Here is a tiny trained network, its code and every weight. The questions are about switching its units off for an input and a target symbol, where a switched-off unit gives its printed mean instead of its output.

import numpy as np


def w(rows, s, z=0):
    codes = np.array(rows[::2]) - 128.0
    scale = np.full(codes.shape[1], s)
    scale[-1] = z or s
    return codes * scale


def f(y):
    return y / 2 * (1 + np.tanh(0.7978845608 * (y + 0.044715 * y**3)))


def softmax(a):
    e = np.exp(a - a.max(-1, keepdims=True))
    return e / e.sum(-1, keepdims=True)


def log_softmax(a):
    a = a - a.max(-1, keepdims=True)
    return a - np.log(np.exp(a).sum(-1, keepdims=True))


def net(x, mask):
    ids = ['αβγεηθλμπστψω'.index(c) for c in x.split()]
    T = len(ids)
    res = E[ids] + P[:T]
    r = res
    for j in range(3):
        rows = slice(2 * j, 2 * j + 2)
        q, k, v = (r @ M[0][rows].T for M in (Q, K, V))
        z = softmax(np.where(np.tri(T) > 0, q @ k.T / 2**0.5, -1e9)) @ v
        o = O[0][rows]
        res = res + np.where(mask[j], z, o[:, -1]) @ o[:, :-1]
    y = f(res @ A[0][:, :-1].T + A[0][:, -1])
    res = res + np.where(mask[3:19], y, B[0][:, -1]) @ B[0][:, :-1]
    return log_softmax(res[-1] @ U[:, :-1].T + U[:, -1])


Q, K, V, O, A, B = {}, {}, {}, {}, {}, {}
E = w([
[139,45,151,160],'α',
[157,192,77,160],'β',
[74,90,216,237],'γ',
[199,133,120,95],'ε',
[30,178,59,124],'η',
[92,162,44,187],'θ',
[233,106,216,78],'λ',
[20,55,190,85],'μ',
[59,148,92,55],'π',
[159,116,252,207],'σ',
[114,167,137,242],'τ',
[122,145,102,228],'ψ',
[130,252,195,40],'ω',
],0.013)
P = w([
[50,147,172,35],'0',
[152,120,45,186],'1',
[93,137,156,37],'2',
[143,116,29,178],'3',
[93,134,163,63],'4',
[144,116,34,183],'5',
[95,138,178,74],'6',
[131,109,2,172],'7',
[91,136,174,80],'8',
[143,102,5,173],'9',
[93,141,142,63],'10',
[128,114,4,170],'11',
],0.0069)
Q[0] = w([
[71,195,161,2],'h0',
[189,92,81,161],'h0',
[117,17,117,55],'h1',
[104,126,93,180],'h1',
[96,139,106,197],'h2',
[63,104,118,185],'h2',
],0.0086)
K[0] = w([
[170,161,134,50],'h0',
[37,48,119,138],'h0',
[37,101,183,26],'h1',
[214,199,165,184],'h1',
[109,96,218,183],'h2',
[145,255,139,172],'h2',
],0.0072)
V[0] = w([
[159,145,144,33],'h0',
[158,172,111,190],'h0',
[67,176,254,85],'h1',
[158,91,68,143],'h1',
[199,92,46,50],'h2',
[54,99,200,173],'h2',
],0.0069)
O[0] = w([
[71,179,99,3,199],'h0',
[104,186,186,104,51],'h0',
[177,184,178,15,254],'h1',
[108,190,234,88,79],'h1',
[237,146,151,60,166],'h2',
[171,139,201,121,135],'h2',
],0.0059,0.0029)
A[0] = w([
[75,31,106,221,152],'n0',
[110,52,126,145,192],'n1',
[144,188,29,223,2],'n2',
[165,137,183,124,171],'n3',
[150,187,30,147,143],'n4',
[173,116,154,94,197],'n5',
[102,218,168,40,92],'n6',
[211,191,86,152,177],'n7',
[180,149,119,38,78],'n8',
[196,223,50,196,125],'n9',
[117,49,144,71,82],'n10',
[213,37,53,189,168],'n11',
[130,158,2,68,198],'n12',
[183,121,128,108,165],'n13',
[198,111,67,139,169],'n14',
[113,195,143,49,78],'n15',
],0.01,0.0046)
B[0] = w([
[197,44,97,105,186],'n0',
[184,81,61,63,168],'n1',
[79,13,159,234,150],'n2',
[42,86,105,151,151],'n3',
[2,237,162,167,173],'n4',
[71,95,127,89,193],'n5',
[248,140,111,219,224],'n6',
[98,170,236,60,186],'n7',
[147,16,141,178,214],'n8',
[110,149,224,169,173],'n9',
[122,109,191,70,174],'n10',
[160,194,146,99,209],'n11',
[87,127,85,151,254],'n12',
[125,142,102,110,169],'n13',
[146,164,159,77,183],'n14',
[230,144,137,197,201],'n15',
],0.0064,0.0075)
U = w([
[73,68,91,46,166],'α',
[108,247,212,85,198],'β',
[96,80,183,176,110],'γ',
[213,129,98,91,255],'ε',
[100,188,5,104,190],'η',
[56,132,95,166,117],'θ',
[171,104,172,156,9],'λ',
[162,120,233,64,13],'μ',
[163,98,70,198,170],'π',
[77,145,215,175,91],'σ',
[99,120,181,189,53],'τ',
[122,116,162,208,52],'ψ',
[207,195,159,187,4],'ω',
],0.011,0.0038)

Each question gives the input, a string of symbols that net reads in full, and the target symbol t.
The units are the heads (2 rows each of Q, K, V and O) and the neurons (one row each of A and B). Each row of codes is followed by its name. A weight is (code - 128) times the scale printed after its matrix; where a second scale follows, it is the last column's (O, A, B and U).
mask holds one flag per unit, heads first, then neurons. A switched-off unit (its flag False) gives its mean, the last column of its rows in O or B, instead of its output. The means were averaged over made-up inputs and are rounded, as every weight is.
A unit's drop is (log p(t) with every unit on - log p(t) with that unit switched off) / (log p(t) with every unit on - log p(t) with every unit switched off).
The circuit of an input: a set's keep is (log p(t) with only the set's units on - log p(t) with every unit switched off) / (log p(t) with every unit on - log p(t) with every unit switched off). Starting from the 12 units with the biggest drops (on a tie, the unit counted first), units are removed one at a time, each time the one whose removal leaves the highest keep (on an exact tie, the one counted first), for as long as the keep stays at least 0.8.
circuit, biggest first: the units of the circuit, biggest drop first
most important unit: the unit with the biggest drop
top k neurons: the k neurons with the biggest drops, biggest first
which heads matter: for each layer, one digit per head in row order, 1 if its drop is at least 0.15 and else 0, layers parted by /
drop of u: that unit's drop, to one decimal
input ε α η ω, target ω: circuit, biggest first -> n6, n15
input λ τ ω, target ω: most important unit -> n6
input ω ε ε β, target σ: circuit, biggest first -> n2, n9, n4
input ε μ σ λ, target μ: circuit, biggest first -> n7, n12, n6
input ε ε π μ π ε ε α, target ε: top 3 neurons -> n11, n0, n1
input π ε ε λ μ γ π, target ε: circuit, biggest first -> n6, h1
input ε ε ε μ α, target α: circuit, biggest first -> n6, n15, n1
input β μ ε ε μ α α ε γ β θ η, target θ: circuit, biggest first -> n2, n4, h1
input λ ε α α π ε α ε ε ε ε γ, target π: circuit, biggest first -> n0, h1, n7
input μ μ μ μ π τ ω ε θ, target θ: which heads matter -> 000
input α θ ε ε ε ε ε ε β ε λ ε, target β: which heads matter -> 000
input π ε π, target ε: top 2 neurons -> n6, n15
input ε ε μ μ ε μ α μ α β θ, target θ: which heads matter -> 010
input σ ω ε τ τ α γ ε α γ β, target β: most important unit -> n8
input λ α ε μ π ε μ ε θ μ β, target β: drop of h1 -> -0.1
input ε μ ε ε ε τ μ ε ψ μ, target α: drop of n4 -> 0.0
input ε ε π, target π: drop of n6 -> 0.3
